Below are the code and all the weights of a small trained network. Each question names an input and a class and asks about switching units off, where a switched-off unit gives its printed mean instead of its output.

import numpy as np


def w(rows, s, z=0):
    codes = np.array(rows[::2]) - 128.0
    scale = np.full(codes.shape[1], s)
    scale[-1] = z or s
    return codes * scale


def f(y):
    return y / 2 * (1 + np.tanh(0.7978845608 * (y + 0.044715 * y**3)))


def log_softmax(a):
    a = a - a.max(-1, keepdims=True)
    return a - np.log(np.exp(a).sum(-1, keepdims=True))


def net(x, mask):
    res = np.array(x, float).reshape(1, 6) / 4 @ E
    y = f(res @ A[0][:, :-1].T + A[0][:, -1])
    res = res + np.where(mask, y, B[0][:, -1]) @ B[0][:, :-1]
    return log_softmax(res[-1] @ U[:, :-1].T + U[:, -1])


A, B = {}, {}
E = w([
[129,130,132,130,129,125],'x0',
[126,130,128,127,130,128],'x1',
[130,126,128,132,125,125],'x2',
[215,132,84,130,236,84],'x3',
[166,253,87,166,86,172],'x4',
[128,168,100,43,81,21],'x5',
],0.013)
A[0] = w([
[100,43,178,118,205,100,235],'N1',
[105,70,169,203,148,202,218],'N2',
[94,59,175,205,157,219,89],'N3',
[42,103,174,36,66,87,149],'N4',
[159,199,69,66,103,23,4],'N5',
[66,149,167,160,28,211,47],'N6',
[109,103,145,75,105,124,88],'N7',
[77,80,130,187,141,164,57],'N8',
[191,158,111,164,155,146,108],'N9',
[81,64,177,198,160,211,68],'N10',
[117,3,173,108,223,109,48],'N11',
[123,135,151,136,120,134,79],'N12',
[153,160,122,164,164,170,85],'N13',
[210,113,109,108,195,72,181],'N14',
[186,155,119,202,180,173,112],'N15',
[89,89,157,83,107,91,110],'N16',
[136,254,73,145,37,145,42],'N17',
[98,98,156,89,108,97,111],'N18',
[143,126,143,130,120,126,127],'N19',
[126,139,144,118,138,132,127],'N20',
[170,122,51,107,208,68,97],'N21',
[193,113,80,97,228,54,9],'N22',
[79,141,126,150,85,165,175],'N23',
[226,192,77,200,222,211,110],'N24',
],0.0085,0.011)
B[0] = w([
[181,93,143,82,66,100,254],'N1',
[118,188,157,129,176,182,250],'N2',
[187,124,158,53,97,117,209],'N3',
[116,49,70,164,78,62,230],'N4',
[112,197,175,125,183,216,188],'N5',
[102,202,169,126,192,214,192],'N6',
[117,105,103,158,119,97,143],'N7',
[158,112,135,102,107,121,153],'N8',
[76,119,98,175,141,103,168],'N9',
[184,106,156,54,83,98,196],'N10',
[81,238,176,146,225,241,197],'N11',
[129,133,119,128,129,122,119],'N12',
[76,109,95,172,133,107,153],'N13',
[101,158,134,144,156,166,227],'N14',
[56,114,91,183,139,97,192],'N15',
[114,78,94,158,110,87,170],'N16',
[219,124,217,20,107,153,205],'N17',
[120,91,91,164,106,82,160],'N18',
[127,128,130,131,126,131,128],'N19',
[126,133,120,123,126,128,128],'N20',
[153,147,176,91,136,164,195],'N21',
[231,92,191,7,53,113,182],'N22',
[152,137,151,95,117,123,192],'N23',
[52,110,85,200,140,96,242],'N24',
],0.011,0.013)
U = w([
[209,104,154,72,32,111,221],'0',
[105,220,146,146,245,188,139],'1',
[49,63,13,228,113,48,9],'2',
],0.012,0.0015)

Each question gives the input, the list of numbers given to net, and the class t.
The units are the neurons (one row each of A and B). Each row of codes is followed by its name. A weight is (code - 128) times the scale printed after its matrix; where a second scale follows, it is the last column's (A, B and U).
mask holds one flag per neuron, in row order. A switched-off neuron (its flag False) gives its mean, the last column of its row in B, instead of its output. The means were averaged over made-up inputs and are rounded, as every weight is.
A unit's drop is (log p(t) with every unit on - log p(t) with that unit switched off) / (log p(t) with every unit on - log p(t) with every unit switched off).
The circuit of an input: a set's keep is (log p(t) with only the set's units on - log p(t) with every unit switched off) / (log p(t) with every unit on - log p(t) with every unit switched off). Starting from the 12 units with the biggest drops (on a tie, the unit counted first), units are removed one at a time, each time the one whose removal leaves the highest keep (on an exact tie, the one counted first), for as long as the keep stays at least 0.8.
circuit, biggest first: the units of the circuit, biggest drop first
most important unit: the unit with the biggest drop
top k neurons: the k neurons with the biggest drops, biggest first
drop of u: that unit's drop, to one decimal
input [-5,-2,-3,0,-7,-7], class 0: most important unit -> N1
input [7,-6,-4,0,0,4], class 2: top 3 neurons -> [N17, N22, N3]
input [5,1,3,2,7,8], class 1: top 2 neurons -> [N5, N1]
input [3,-8,-6,-5,0,-6], class 0: top 3 neurons -> [N10, N3, N11]
input [4,-4,-3,2,-6,-1], class 1: top 2 neurons -> [N11, N17]
input [-1,6,-8,6,-2,1], class 0: top 4 neurons -> [N22, N2, N1, N6]
input [2,8,1,1,6,5], class 1: top 4 neurons -> [N5, N1, N22, N4]
input [-8,6,-5,-8,1,-4], class 1: top 4 neurons -> [N6, N2, N1, N22]
input [3,8,8,-5,0,-8], class 0: top 4 neurons -> [N10, N3, N11, N8]
input [-3,-6,6,1,8,5], class 1: top 3 neurons -> [N5, N1, N22]
input [2,1,1,7,7,-2], class 2: drop of N24 -> 0.1
input [6,-3,2,0,0,6], class 2: drop of N17 -> 0.3
input [-8,0,7,-1,-3,-5], class 0: drop of N10 -> 0.4
input [5,1,4,5,5,7], class 1: circuit, biggest first -> [N5]
